Below is a small trained network, with its code and all its weights. Each question gives an input and a class and asks what happens when units are switched off, that is, made to give their printed mean instead of their output.

import numpy as np


def w(rows, s, z=0):
    codes = np.array(rows[::2]) - 128.0
    scale = np.full(codes.shape[1], s)
    scale[-1] = z or s
    return codes * scale


def f(y):
    return y / 2 * (1 + np.tanh(0.7978845608 * (y + 0.044715 * y**3)))


def log_softmax(a):
    a = a - a.max(-1, keepdims=True)
    return a - np.log(np.exp(a).sum(-1, keepdims=True))


def net(x, mask):
    res = np.array(x, float).reshape(1, 5) / 4 @ E
    y = f(res @ A[0][:, :-1].T + A[0][:, -1])
    res = res + np.where(mask, y, B[0][:, -1]) @ B[0][:, :-1]
    return log_softmax(res[-1] @ U[:, :-1].T + U[:, -1])


A, B = {}, {}
E = w([
[253,126,166,193,189,100,152,191],'x0',
[80,124,226,158,75,99,58,158],'x1',
[33,72,129,123,134,50,226,187],'x2',
[73,225,131,107,176,165,134,215],'x3',
[105,123,183,59,223,91,127,71],'x4',
],0.011)
A[0] = w([
[149,81,130,139,101,87,116,100,84],'n1',
[194,166,137,86,103,169,75,117,136],'n2',
[156,104,124,134,77,74,105,99,254],'n3',
[111,124,170,111,152,111,114,91,93],'n4',
[119,131,110,105,127,181,70,99,94],'n5',
[111,121,155,143,119,118,193,138,106],'n6',
[120,133,166,91,191,126,138,80,113],'n7',
[99,160,119,90,152,132,129,223,156],'n8',
[116,184,155,115,151,122,137,123,132],'n9',
[31,28,112,138,155,121,157,174,113],'n10',
[108,184,139,118,139,169,128,208,120],'n11',
[142,53,153,142,105,119,137,93,97],'n12',
[125,80,142,163,138,96,116,63,143],'n13',
[138,159,130,147,129,173,89,112,113],'n14',
[72,100,82,135,111,102,145,146,78],'n15',
[149,45,100,160,112,133,119,95,124],'n16',
[166,146,52,95,152,162,207,68,124],'n17',
[172,136,112,114,142,104,136,147,153],'n18',
[106,122,224,128,87,119,46,141,137],'n19',
[60,107,78,55,88,157,71,91,90],'n20',
[97,249,109,137,143,134,161,121,76],'n21',
[168,146,88,209,66,131,135,181,153],'n22',
[133,140,181,79,179,140,127,76,136],'n23',
[160,127,147,182,166,122,130,154,108],'n24',
[194,120,143,159,152,101,118,177,69],'n25',
[101,112,229,180,92,117,94,129,89],'n26',
[147,127,128,176,183,126,142,121,102],'n27',
[100,166,128,157,154,149,126,136,89],'n28',
[118,186,128,130,141,108,130,133,75],'n29',
[80,193,147,191,171,129,93,151,107],'n30',
[169,148,138,113,120,178,155,86,37],'n31',
[148,142,175,116,117,159,82,123,141],'n32',
[140,121,177,95,169,102,128,86,83],'n33',
[91,153,62,177,67,153,125,122,109],'n34',
[158,174,117,108,131,142,99,80,135],'n35',
[169,112,168,172,155,125,128,143,88],'n36',
],0.014,0.0074)
B[0] = w([
[188,184,93,104,32,223,94,84,184],'n1',
[160,71,140,107,86,77,178,140,225],'n2',
[129,102,86,97,105,110,114,127,233],'n3',
[95,101,139,181,105,175,115,126,172],'n4',
[171,147,206,130,126,90,191,94,190],'n5',
[212,90,170,141,89,79,178,109,172],'n6',
[103,22,131,145,155,167,79,128,206],'n7',
[193,115,76,160,69,109,99,115,229],'n8',
[179,90,96,155,124,154,92,139,176],'n9',
[167,122,178,105,68,89,211,111,248],'n10',
[183,139,88,122,79,157,47,122,217],'n11',
[231,163,81,96,80,188,104,133,198],'n12',
[168,132,60,112,92,166,77,148,206],'n13',
[166,80,184,154,70,86,205,128,182],'n14',
[160,126,171,137,138,111,153,104,188],'n15',
[156,146,70,124,57,165,64,106,209],'n16',
[26,242,25,230,158,144,185,234,251],'n17',
[70,139,98,101,103,77,124,104,172],'n18',
[64,211,75,227,154,114,185,221,238],'n19',
[100,224,184,94,210,33,41,31,250],'n20',
[153,140,111,120,62,179,83,114,200],'n21',
[70,2,174,164,176,149,104,163,229],'n22',
[88,31,147,206,125,135,108,121,215],'n23',
[66,189,173,100,143,55,92,53,188],'n24',
[102,178,200,118,158,97,82,50,199],'n25',
[79,196,63,203,133,151,167,215,215],'n26',
[91,164,154,150,160,89,116,71,169],'n27',
[197,147,138,115,47,178,85,76,156],'n28',
[138,146,123,144,73,200,109,88,150],'n29',
[186,136,78,127,58,165,125,132,195],'n30',
[121,151,157,125,73,170,181,132,161],'n31',
[154,103,88,86,126,76,217,132,189],'n32',
[130,57,178,183,126,189,119,153,185],'n33',
[55,22,184,186,190,148,80,76,194],'n34',
[169,108,142,121,110,66,198,163,202],'n35',
[61,205,167,112,120,83,92,53,183],'n36',
],0.0072,0.014)
U = w([
[212,142,72,127,73,185,67,111,129],'0',
[81,185,72,195,138,142,196,177,137],'1',
[105,178,192,124,145,69,72,61,131],'2',
[206,84,179,133,92,84,245,123,111],'3',
[94,2,167,192,141,175,78,131,122],'4',
[132,87,60,123,132,57,108,186,255],'5',
[130,101,159,44,154,161,112,158,103],'6',
[151,144,115,72,159,156,127,151,96],'7',
],0.013,0.0097)

Each question gives the input, the list of numbers given to net, and the class t.
The units are the neurons (one row each of A and B). Each row of codes is followed by its name. A weight is (code - 128) times the scale printed after its matrix; where a second scale follows, it is the last column's (A, B and U).
mask holds one flag per neuron, in row order. A switched-off neuron (its flag False) gives its mean, the last column of its row in B, instead of its output. The means were averaged over made-up inputs and are rounded, as every weight is.
A unit's drop is (log p(t) with every unit on - log p(t) with that unit switched off) / (log p(t) with every unit on - log p(t) with every unit switched off).
The circuit of an input: a set's keep is (log p(t) with only the set's units on - log p(t) with every unit switched off) / (log p(t) with every unit on - log p(t) with every unit switched off). Starting from the 12 units with the biggest drops (on a tie, the unit counted first), units are removed one at a time, each time the one whose removal leaves the highest keep (on an exact tie, the one counted first), for as long as the keep stays at least 0.8.
circuit, biggest first: the units of the circuit, biggest drop first
top k neurons: the k neurons with the biggest drops, biggest first
drop of u: that unit's drop, to one decimal
input [0,-3,5,4,3], class 3: circuit, biggest first : (n10)
input [2,6,-1,7,-2], class 0: top 2 neurons : (n11 n17)
input [1,6,-4,-7,7], class 0: top 3 neurons : (n12 n1 n13)
input [6,5,-1,0,-8], class 4: top 3 neurons : (n22 n20 n17)
input [-2,5,7,-4,7], class 3: top 3 neurons : (n10 n22 n17)
input [-4,7,0,-5,-7], class 1: top 2 neurons : (n19 n26)
input [-3,-7,5,2,8], class 4: top 2 neurons : (n7 n23)
input [0,6,0,2,7], class 4: top 3 neurons : (n17 n7 n23)
input [7,-6,-6,0,2], class 2: top 2 neurons : (n25 n24)
input [-3,5,7,-2,3], class 3: top 3 neurons : (n10 n17 n6)
input [-1,-7,-5,-1,8], class 4: top 2 neurons : (n7 n23)
input [0,-6,0,-2,-8], class 4: top 2 neurons : (n22 n34)
input [-5,-4,-5,3,-5], class 2: circuit, biggest first : (n20 n34)
input [-5,-3,4,4,2], class 2: circuit, biggest first : (n20)
input [1,6,-2,-5,0], class 1: top 3 neurons : (n19 n26 n11)
input [5,7,-2,-4,8], class 4: top 4 neurons : (n17 n33 n23 n7)
input [-7,-2,-1,-5,4], class 2: drop of n20 : 6.1
input [-7,2,-2,-2,-4], class 2: drop of n20 : 0.4
input [3,3,-8,0,-6], class 3: drop of n21 : 0.0
input [7,6,0,-4,-5], class 2: circuit, biggest first : (n25)
